Below is a small trained network, with its code and all its weights. Each question gives an input and a target symbol and asks what happens when units are switched off, that is, made to give their printed mean instead of their output.

import numpy as np


def w(rows, s, z=0):
    codes = np.array(rows[::2]) - 128.0
    scale = np.full(codes.shape[1], s)
    scale[-1] = z or s
    return codes * scale


def norm(h):
    return h / np.sqrt((h * h).mean(-1, keepdims=True) + 1e-5)


def f(y):
    return np.maximum(y, 0)


def softmax(a):
    e = np.exp(a - a.max(-1, keepdims=True))
    return e / e.sum(-1, keepdims=True)


def log_softmax(a):
    a = a - a.max(-1, keepdims=True)
    return a - np.log(np.exp(a).sum(-1, keepdims=True))


def net(x, mask):
    ids = ['αβγδζθλξπστφψ'.index(c) for c in x.split()]
    T = len(ids)
    res = E[ids] + P[:T]
    u = 0
    for l in range(3):
        q, k, v = (norm(res) @ M[l].T for M in (Q, K, V))
        z = softmax(np.where(np.tri(T) > 0, q @ k.T / 4**0.5, -1e9)) @ v
        res = res + np.where(mask[u], z, O[l][:, -1]) @ O[l][:, :-1]
        u += 1
        y = f(norm(res) @ A[l][:, :-1].T + A[l][:, -1])
        res = res + np.where(mask[u : u + 4], y, B[l][:, -1]) @ B[l][:, :-1]
        u += 4
    return log_softmax(norm(res)[-1] @ U[:, :-1].T + U[:, -1])


Q, K, V, O, A, B = {}, {}, {}, {}, {}, {}
E = w([
[92,100,206,197],'α',
[54,133,179,146],'β',
[170,133,68,242],'γ',
[217,167,80,108],'δ',
[36,132,177,142],'ζ',
[127,117,166,250],'θ',
[9,154,138,91],'λ',
[219,214,103,145],'ξ',
[36,97,93,190],'π',
[89,196,130,136],'σ',
[50,45,150,110],'τ',
[140,79,34,66],'φ',
[158,108,251,51],'ψ',
],0.014)
P = w([
[101,112,150,163],'0',
[58,146,135,155],'1',
[58,155,133,149],'2',
[61,164,128,139],'3',
[55,163,128,126],'4',
[52,165,115,120],'5',
[35,164,112,103],'6',
[29,152,80,90],'7',
[18,140,65,100],'8',
[3,196,88,124],'9',
],0.0064)
Q[0] = w([
[238,44,177,162],'L0H1',
[160,61,254,97],'L0H1',
[238,185,74,205],'L0H1',
[65,240,170,65],'L0H1',
],0.006)
K[0] = w([
[217,102,223,227],'L0H1',
[184,125,254,172],'L0H1',
[205,177,68,222],'L0H1',
[104,197,109,71],'L0H1',
],0.0068)
V[0] = w([
[3,123,163,9],'L0H1',
[119,14,61,90],'L0H1',
[58,98,117,190],'L0H1',
[167,40,185,36],'L0H1',
],0.0044)
O[0] = w([
[25,195,28,195,242],'L0H1',
[128,252,224,131,105],'L0H1',
[92,146,137,106,204],'L0H1',
[103,115,172,218,2],'L0H1',
],0.0041,0.0031)
A[0] = w([
[151,156,134,253,92],'L0N1',
[100,64,177,49,95],'L0N2',
[177,75,59,211,2],'L0N3',
[186,176,70,59,131],'L0N4',
],0.0055,0.0035)
B[0] = w([
[100,209,3,26,242],'L0N1',
[79,181,193,106,158],'L0N2',
[173,209,72,26,156],'L0N3',
[37,208,29,176,248],'L0N4',
],0.0048,0.0018)
Q[1] = w([
[7,151,82,102],'L1H1',
[161,13,99,98],'L1H1',
[174,100,79,161],'L1H1',
[242,87,190,165],'L1H1',
],0.013)
K[1] = w([
[78,117,90,30],'L1H1',
[216,128,102,162],'L1H1',
[123,204,118,183],'L1H1',
[135,131,133,253],'L1H1',
],0.016)
V[1] = w([
[179,2,90,172],'L1H1',
[194,139,231,100],'L1H1',
[87,12,232,183],'L1H1',
[56,28,130,205],'L1H1',
],0.0044)
O[1] = w([
[254,77,189,165,56],'L1H1',
[203,96,110,147,1],'L1H1',
[135,26,231,174,40],'L1H1',
[54,53,239,143,143],'L1H1',
],0.0054,0.0052)
A[1] = w([
[255,86,184,46,6],'L1N1',
[109,22,122,44,112],'L1N2',
[147,50,85,68,122],'L1N3',
[99,111,80,146,94],'L1N4',
],0.0097,0.017)
B[1] = w([
[100,169,195,10,128],'L1N1',
[171,69,173,46,217],'L1N2',
[128,71,57,97,231],'L1N3',
[206,90,108,128,255],'L1N4',
],0.011,0.00049)
Q[2] = w([
[144,162,164,167],'L2H1',
[156,198,215,104],'L2H1',
[254,86,157,82],'L2H1',
[41,228,102,176],'L2H1',
],0.0063)
K[2] = w([
[128,55,45,175],'L2H1',
[171,2,72,166],'L2H1',
[136,122,137,224],'L2H1',
[78,66,92,29],'L2H1',
],0.0088)
V[2] = w([
[128,43,65,254],'L2H1',
[103,12,96,23],'L2H1',
[131,107,56,194],'L2H1',
[139,198,213,144],'L2H1',
],0.01)
O[2] = w([
[142,70,41,179,2],'L2H1',
[145,25,84,8,140],'L2H1',
[145,93,52,164,179],'L2H1',
[95,200,219,156,32],'L2H1',
],0.012,0.0033)
A[2] = w([
[94,217,133,131,96],'L2N1',
[190,187,232,148,150],'L2N2',
[254,151,174,25,167],'L2N3',
[106,103,183,99,6],'L2N4',
],0.0094,0.018)
B[2] = w([
[145,97,135,155,252],'L2N1',
[166,182,167,119,171],'L2N2',
[171,203,146,49,191],'L2N3',
[7,121,142,38,128],'L2N4',
],0.019,0.0033)
U = w([
[141,71,184,172,225],'α',
[100,102,175,144,83],'β',
[212,127,73,215,132],'γ',
[195,155,128,146,102],'δ',
[86,103,173,143,68],'ζ',
[168,91,114,246,232],'θ',
[82,126,158,119,2],'λ',
[211,182,137,182,148],'ξ',
[83,47,77,232,88],'π',
[71,238,116,188,72],'σ',
[105,20,211,62,134],'τ',
[136,75,47,43,109],'φ',
[163,146,238,43,120],'ψ',
],0.014,0.01)

Each question gives the input, a string of symbols that net reads in full, and the target symbol t.
The units are the heads (4 rows each of Q, K, V and O) and the neurons (one row each of A and B). Each row of codes is followed by its name. A weight is (code - 128) times the scale printed after its matrix; where a second scale follows, it is the last column's (O, A, B and U).
mask holds one flag per unit, layer by layer, with each layer's heads first. A switched-off unit (its flag False) gives its mean, the last column of its rows in O or B, instead of its output. The means were averaged over made-up inputs and are rounded, as every weight is.
A unit's drop is (log p(t) with every unit on - log p(t) with that unit switched off) / (log p(t) with every unit on - log p(t) with every unit switched off).
The circuit of an input: a set's keep is (log p(t) with only the set's units on - log p(t) with every unit switched off) / (log p(t) with every unit on - log p(t) with every unit switched off). Starting from the 12 units with the biggest drops (on a tie, the unit counted first), units are removed one at a time, each time the one whose removal leaves the highest keep (on an exact tie, the one counted first), for as long as the keep stays at least 0.8.
units of the circuit, in order: the units of the circuit, biggest drop first
unit that matters most: the unit with the biggest drop
k most important neurons: the k neurons with the biggest drops, biggest first
k most important neurons of layer l: the k neurons of layer l with the biggest drops, biggest first
drop of u: that unit's drop, to one decimal
input σ ψ σ ξ, target ψ: most important neuron of layer 2	(L2N3)
input σ σ φ β σ ψ φ, target ψ: 2 most important neurons	(L2N3; L0N2)
input φ σ σ γ σ θ β φ α, target φ: 2 most important neurons	(L1N3; L1N2)
input σ σ β π τ α, target τ: units of the circuit, in order	(L2H1; L1N2)
input α ζ π π, target π: units of the circuit, in order	(L2H1; L1H1)
input σ φ ζ σ, target φ: 2 most important neurons of layer 1	(L1N3; L1N4)
input φ σ α σ φ, target σ: units of the circuit, in order	(L2H1; L1H1)
input σ δ π σ ξ σ π φ α, target φ: units of the circuit, in order	(L2H1; L1N2)
input φ σ π σ ψ ζ, target ψ: 3 most important neurons	(L0N4; L2N2; L1N2)
input α σ σ ζ ψ π σ, target ψ: 2 most important neurons	(L1N2; L2N2)
input σ σ φ α φ σ φ ξ, target φ: 2 most important neurons of layer 1	(L1N3; L1N4)
input α ζ θ τ σ, target τ: units of the circuit, in order	(L1H1; L2H1)
input σ α τ σ φ π θ π θ, target π: 2 most important neurons	(L2N3; L0N4)
input ζ σ σ γ φ ξ θ ψ δ, target ψ: units of the circuit, in order	(L2H1)
input φ α φ φ θ σ θ ψ β, target ψ: 2 most important neurons	(L0N4; L1N2)
input σ σ σ δ, target σ: 2 most important neurons of layer 0	(L0N4; L0N1)
input φ β θ σ σ ψ γ, target ψ: drop of L2H1	0.7
input α σ φ θ φ φ γ, target φ: drop of L2H1	0.6
input ζ φ θ, target φ: drop of L0N1	0.5
input φ θ θ, target φ: unit that matters most	L0N1
